Below is a small trained network, with its code and all its weights. Each question gives an input and a target symbol and asks what happens when units are switched off, that is, made to give their printed mean instead of their output.

import numpy as np


def w(rows, s, z=0):
    codes = np.array(rows[::2]) - 128.0
    scale = np.full(codes.shape[1], s)
    scale[-1] = z or s
    return codes * scale


def f(y):
    return np.maximum(y, 0)


def softmax(a):
    e = np.exp(a - a.max(-1, keepdims=True))
    return e / e.sum(-1, keepdims=True)


def log_softmax(a):
    a = a - a.max(-1, keepdims=True)
    return a - np.log(np.exp(a).sum(-1, keepdims=True))


def net(x, mask):
    ids = ['βγδελμξφ'.index(c) for c in x.split()]
    T = len(ids)
    res = E[ids] + P[:T]
    q, k, v = (res @ M[0].T for M in (Q, K, V))
    z = softmax(np.where(np.tri(T) > 0, q @ k.T / 2**0.5, -1e9)) @ v
    res = res + np.where(mask[0], z, O[0][:, -1]) @ O[0][:, :-1]
    y = f(res @ A[0][:, :-1].T + A[0][:, -1])
    res = res + np.where(mask[1:13], y, B[0][:, -1]) @ B[0][:, :-1]
    return log_softmax(res[-1] @ U[:, :-1].T + U[:, -1])


Q, K, V, O, A, B = {}, {}, {}, {}, {}, {}
E = w([
[160,171,98,254],'β',
[84,104,131,151],'γ',
[92,136,88,128],'δ',
[137,141,153,121],'ε',
[79,129,98,156],'λ',
[108,154,118,70],'μ',
[67,147,204,151],'ξ',
[45,29,52,91],'φ',
],0.021)
P = w([
[250,4,194,134],'0',
[243,102,193,96],'1',
[154,152,158,101],'2',
[139,150,146,109],'3',
[124,155,144,110],'4',
[117,153,138,113],'5',
[111,150,141,113],'6',
[106,147,135,112],'7',
[102,147,133,110],'8',
[99,144,127,111],'9',
[93,142,129,111],'10',
[88,142,132,106],'11',
[80,139,143,103],'12',
],0.011)
Q[0] = w([
[3,64,137,205],'H0',
[166,101,100,142],'H0',
],0.0069)
K[0] = w([
[216,162,7,216],'H0',
[254,138,209,80],'H0',
],0.0074)
V[0] = w([
[76,103,197,129],'H0',
[62,32,95,1],'H0',
],0.0079)
O[0] = w([
[113,255,251,142,154],'H0',
[254,185,73,137,2],'H0',
],0.011,0.003)
A[0] = w([
[141,145,137,223,44],'N0',
[90,102,89,80,136],'N1',
[106,73,85,55,129],'N2',
[117,136,55,14,145],'N3',
[83,147,112,171,148],'N4',
[119,140,108,110,89],'N5',
[124,9,91,58,2],'N6',
[156,117,70,120,120],'N7',
[70,194,178,147,170],'N8',
[184,134,131,162,134],'N9',
[139,63,114,169,165],'N10',
[184,98,202,104,244],'N11',
],0.014,0.0045)
B[0] = w([
[213,33,166,106,157],'N0',
[221,115,31,72,209],'N1',
[191,131,82,153,213],'N2',
[186,107,216,124,191],'N3',
[134,160,153,21,195],'N4',
[96,78,157,122,137],'N5',
[148,173,183,234,225],'N6',
[166,169,132,157,148],'N7',
[160,214,141,116,248],'N8',
[115,37,215,141,153],'N9',
[88,117,51,182,172],'N10',
[33,153,2,101,173],'N11',
],0.0073,0.014)
U = w([
[151,90,254,176,3],'β',
[87,98,176,82,120],'γ',
[157,126,112,147,56],'δ',
[110,152,48,84,56],'ε',
[113,140,100,131,236],'λ',
[178,124,93,27,153],'μ',
[140,208,128,141,141],'ξ',
[208,172,137,127,170],'φ',
],0.016,0.0045)

Each question gives the input, a string of symbols that net reads in full, and the target symbol t.
The units are the heads (2 rows each of Q, K, V and O) and the neurons (one row each of A and B). Each row of codes is followed by its name. A weight is (code - 128) times the scale printed after its matrix; where a second scale follows, it is the last column's (O, A, B and U).
mask holds one flag per unit, heads first, then neurons. A switched-off unit (its flag False) gives its mean, the last column of its rows in O or B, instead of its output. The means were averaged over made-up inputs and are rounded, as every weight is.
A unit's drop is (log p(t) with every unit on - log p(t) with that unit switched off) / (log p(t) with every unit on - log p(t) with every unit switched off).
The circuit of an input: a set's keep is (log p(t) with only the set's units on - log p(t) with every unit switched off) / (log p(t) with every unit on - log p(t) with every unit switched off). Starting from the 12 units with the biggest drops (on a tie, the unit counted first), units are removed one at a time, each time the one whose removal leaves the highest keep (on an exact tie, the one counted first), for as long as the keep stays at least 0.8.
circuit, biggest first: the units of the circuit, biggest drop first
most important unit: the unit with the biggest drop
top k neurons: the k neurons with the biggest drops, biggest first
drop of u: that unit's drop, to one decimal
input ε ξ β λ λ ε, target ξ: top 3 neurons	N1, N8, N0
input γ ξ ξ, target ξ: circuit, biggest first	H0, N11
input ξ μ γ β δ, target μ: top neuron	N6
input β μ φ ξ, target γ: circuit, biggest first	H0, N6
input δ γ φ μ φ δ μ δ ξ μ ξ φ δ, target φ: top 2 neurons	N11, N3
input ξ ξ δ, target ξ: circuit, biggest first	H0, N1
input ξ ξ ξ ξ γ, target ξ: top 3 neurons	N8, N1, N3
input β μ ξ ξ γ λ ξ ε λ μ γ φ, target δ: circuit, biggest first	N6, N1, H0
input δ β δ, target μ: top 2 neurons	N1, N8
input ε ξ φ γ φ β μ ξ φ ξ λ, target ε: top 2 neurons	N1, N3
input β β δ ξ ε ξ ε, target ξ: top 2 neurons	N8, N1
input μ β μ δ β δ β μ φ ξ δ λ, target ε: top 2 neurons	N1, N4
input μ ξ μ λ ξ φ φ ξ ε μ φ ξ λ, target φ: top 2 neurons	N11, N10
input φ φ ξ φ ξ φ μ γ, target φ: most important unit	H0
input γ ε φ ξ φ μ μ ε β, target β: top 3 neurons	N0, N1, N9
input μ φ μ φ ξ φ δ, target φ: drop of N1	0.0
input γ λ μ ξ β, target β: drop of N0	0.4
input μ ξ μ, target ξ: drop of N1	0.7
